Here is a tiny trained network, its code and every weight. The questions are about switching its units off for an input and a class, where a switched-off unit gives its printed mean instead of its output.

import numpy as np


def w(rows, s, z=0):
    codes = np.array(rows[::2]) - 128.0
    scale = np.full(codes.shape[1], s)
    scale[-1] = z or s
    return codes * scale


def f(y):
    return y / 2 * (1 + np.tanh(0.7978845608 * (y + 0.044715 * y**3)))


def log_softmax(a):
    a = a - a.max(-1, keepdims=True)
    return a - np.log(np.exp(a).sum(-1, keepdims=True))


def net(x, mask):
    res = np.array(x, float).reshape(1, 4) / 4 @ E
    y = f(res @ A[0][:, :-1].T + A[0][:, -1])
    res = res + np.where(mask, y, B[0][:, -1]) @ B[0][:, :-1]
    return log_softmax(res[-1] @ U[:, :-1].T + U[:, -1])


A, B = {}, {}
E = w([
[255,134,214],'x0',
[14,172,133],'x1',
[6,66,186],'x2',
[33,2,158],'x3',
],0.008)
A[0] = w([
[161,43,101,168],'neuron 0',
[159,143,129,77],'neuron 1',
[179,117,125,57],'neuron 2',
[52,131,139,83],'neuron 3',
[139,119,135,61],'neuron 4',
[117,133,144,254],'neuron 5',
[103,196,113,66],'neuron 6',
[144,102,249,152],'neuron 7',
[139,126,198,214],'neuron 8',
],0.02,0.0071)
B[0] = w([
[136,231,49,209],'neuron 0',
[94,96,140,173],'neuron 1',
[58,114,122,188],'neuron 2',
[34,104,145,254],'neuron 3',
[134,129,85,119],'neuron 4',
[92,95,199,211],'neuron 5',
[233,118,213,189],'neuron 6',
[192,220,250,247],'neuron 7',
[76,234,59,222],'neuron 8',
],0.02,0.0093)
U = w([
[172,225,136,210],'0',
[202,70,124,14],'1',
[193,89,2,10],'2',
[33,68,98,254],'3',
],0.0084,0.0057)

Each question gives the input, the list of numbers given to net, and the class t.
The units are the neurons (one row each of A and B). Each row of codes is followed by its name. A weight is (code - 128) times the scale printed after its matrix; where a second scale follows, it is the last column's (A, B and U).
mask holds one flag per neuron, in row order. A switched-off neuron (its flag False) gives its mean, the last column of its row in B, instead of its output. The means were averaged over made-up inputs and are rounded, as every weight is.
A unit's drop is (log p(t) with every unit on - log p(t) with that unit switched off) / (log p(t) with every unit on - log p(t) with every unit switched off).
The circuit of an input: a set's keep is (log p(t) with only the set's units on - log p(t) with every unit switched off) / (log p(t) with every unit on - log p(t) with every unit switched off). Starting from all 9 units, units are removed one at a time, each time the one whose removal leaves the highest keep (on an exact tie, the one counted first), for as long as the keep stays at least 0.8.
units of the circuit, in order: the units of the circuit, biggest drop first
unit that matters most: the unit with the biggest drop
k most important neurons: the k neurons with the biggest drops, biggest first
drop when u is switched off: that unit's drop, to one decimal
input [0,8,6,-5], class 3: unit that matters most => neuron 3
input [1,-3,-1,-7], class 3: units of the circuit, in order => neuron 7; neuron 2
input [-4,-7,8,3], class 0: 2 most important neurons => neuron 0; neuron 7
input [-3,-6,3,-8], class 3: 2 most important neurons => neuron 7; neuron 0
input [1,-8,-2,-5], class 3: 4 most important neurons => neuron 7; neuron 2; neuron 1; neuron 6
input [-4,0,-3,-6], class 1: 2 most important neurons => neuron 8; neuron 7
input [-1,-8,0,-5], class 3: 3 most important neurons => neuron 7; neuron 2; neuron 6
input [-3,-5,5,-3], class 3: 3 most important neurons => neuron 7; neuron 6; neuron 8
input [2,-3,-7,2], class 2: 2 most important neurons => neuron 7; neuron 3
input [-7,-5,3,-8], class 1: 3 most important neurons => neuron 8; neuron 7; neuron 0
input [-8,3,-1,-2], class 3: 2 most important neurons => neuron 7; neuron 3
input [5,8,6,4], class 0: 2 most important neurons => neuron 7; neuron 8
input [1,2,3,8], class 0: drop when neuron 1 is switched off => 0.0
input [-6,6,5,-6], class 3: units of the circuit, in order => neuron 3
input [-5,-5,-5,2], class 2: drop when neuron 7 is switched off => 0.7
input [-2,-7,-3,-7], class 3: drop when neuron 2 is switched off => 0.3
